Below are the code and all the weights of a small trained network. Each question names an input and a class and asks about switching units off, where a switched-off unit gives its printed mean instead of its output.

import numpy as np


def w(rows, s, z=0):
    codes = np.array(rows[::2]) - 128.0
    scale = np.full(codes.shape[1], s)
    scale[-1] = z or s
    return codes * scale


def norm(h):
    return h / np.sqrt((h * h).mean(-1, keepdims=True) + 1e-5)


def f(y):
    return y / 2 * (1 + np.tanh(0.7978845608 * (y + 0.044715 * y**3)))


def log_softmax(a):
    a = a - a.max(-1, keepdims=True)
    return a - np.log(np.exp(a).sum(-1, keepdims=True))


def net(x, mask):
    res = np.array(x, float).reshape(1, 8) / 4 @ E
    u = 0
    for l in range(4):
        y = f(norm(res) @ A[l][:, :-1].T + A[l][:, -1])
        res = res + np.where(mask[u : u + 4], y, B[l][:, -1]) @ B[l][:, :-1]
        u += 4
    return log_softmax(norm(res)[-1] @ U[:, :-1].T + U[:, -1])


A, B = {}, {}
E = w([
[88,74,134],'x0',
[98,105,147],'x1',
[166,128,196],'x2',
[64,141,153],'x3',
[165,193,98],'x4',
[103,197,124],'x5',
[3,192,145],'x6',
[155,63,246],'x7',
],0.0054)
A[0] = w([
[149,27,88,234],'0.n0',
[246,29,253,147],'0.n1',
[175,105,83,29],'0.n2',
[31,56,228,2],'0.n3',
],0.0046,0.002)
B[0] = w([
[230,238,197,190],'0.n0',
[132,133,84,252],'0.n1',
[134,76,254,116],'0.n2',
[105,160,186,149],'0.n3',
],0.0088,0.0032)
A[1] = w([
[2,205,214,4],'1.n0',
[58,89,195,202],'1.n1',
[14,23,189,209],'1.n2',
[53,227,213,56],'1.n3',
],0.0058,0.004)
B[1] = w([
[196,86,163,191],'1.n0',
[113,203,119,226],'1.n1',
[106,254,165,249],'1.n2',
[158,75,74,177],'1.n3',
],0.0099,0.0021)
A[2] = w([
[178,251,92,252],'2.n0',
[115,210,11,136],'2.n1',
[2,112,166,162],'2.n2',
[184,64,114,6],'2.n3',
],0.0064,0.0021)
B[2] = w([
[59,1,88,255],'2.n0',
[80,52,162,195],'2.n1',
[159,196,102,142],'2.n2',
[179,233,105,130],'2.n3',
],0.0069,0.0058)
A[3] = w([
[185,139,150,187],'3.n0',
[170,135,102,190],'3.n1',
[2,112,89,255],'3.n2',
[120,166,64,108],'3.n3',
],0.0092,0.0036)
B[3] = w([
[109,33,111,160],'3.n0',
[64,103,111,155],'3.n1',
[160,90,229,255],'3.n2',
[2,107,106,129],'3.n3',
],0.0078,0.0071)
U = w([
[192,253,43,7],'0',
[46,66,122,116],'1',
[107,153,177,127],'2',
[246,70,71,168],'3',
[201,67,102,123],'4',
[106,248,163,142],'5',
],0.014,0.015)

Each question gives the input, the list of numbers given to net, and the class t.
The units are the neurons (one row each of A and B). Each row of codes is followed by its name. A weight is (code - 128) times the scale printed after its matrix; where a second scale follows, it is the last column's (A, B and U).
mask holds one flag per neuron, layer by layer. A switched-off neuron (its flag False) gives its mean, the last column of its row in B, instead of its output. The means were averaged over made-up inputs and are rounded, as every weight is.
A unit's drop is (log p(t) with every unit on - log p(t) with that unit switched off) / (log p(t) with every unit on - log p(t) with every unit switched off).
The circuit of an input: a set's keep is (log p(t) with only the set's units on - log p(t) with every unit switched off) / (log p(t) with every unit on - log p(t) with every unit switched off). Starting from the 12 units with the biggest drops (on a tie, the unit counted first), units are removed one at a time, each time the one whose removal leaves the highest keep (on an exact tie, the one counted first), for as long as the keep stays at least 0.8.
circuit, biggest first: the units of the circuit, biggest drop first
k most important neurons: the k neurons with the biggest drops, biggest first
k most important neurons of layer l: the k neurons of layer l with the biggest drops, biggest first
drop of u: that unit's drop, to one decimal
input [-6,7,2,0,-3,7,-2,-1], class 4: circuit, biggest first => 1.n2
input [-5,0,1,6,6,2,5,3], class 1: circuit, biggest first => 1.n3, 2.n0
input [5,3,-4,-1,4,3,5,5], class 5: 2 most important neurons of layer 0 => 0.n0, 0.n1
input [3,-1,-1,-7,3,-2,3,-7], class 1: 2 most important neurons => 1.n0, 3.n3
input [0,5,3,-3,3,6,1,2], class 4: 2 most important neurons of layer 3 => 3.n1, 3.n0
input [-5,0,1,5,1,-3,0,8], class 5: 2 most important neurons of layer 0 => 0.n0, 0.n3
input [0,5,-6,0,7,-3,-3,-6], class 1: 2 most important neurons of layer 1 => 1.n0, 1.n3
input [8,-2,8,-6,-3,6,1,-8], class 3: 2 most important neurons => 3.n2, 1.n2
input [2,3,2,4,7,-3,6,8], class 5: 2 most important neurons of layer 1 => 1.n2, 1.n1
input [3,-5,8,-7,6,7,7,2], class 3: drop of 1.n2 => 0.1
input [0,-7,8,-8,-5,4,4,-7], class 3: drop of 1.n1 => 0.1
input [-2,0,5,-4,4,-5,6,-7], class 1: drop of 3.n2 => -0.1
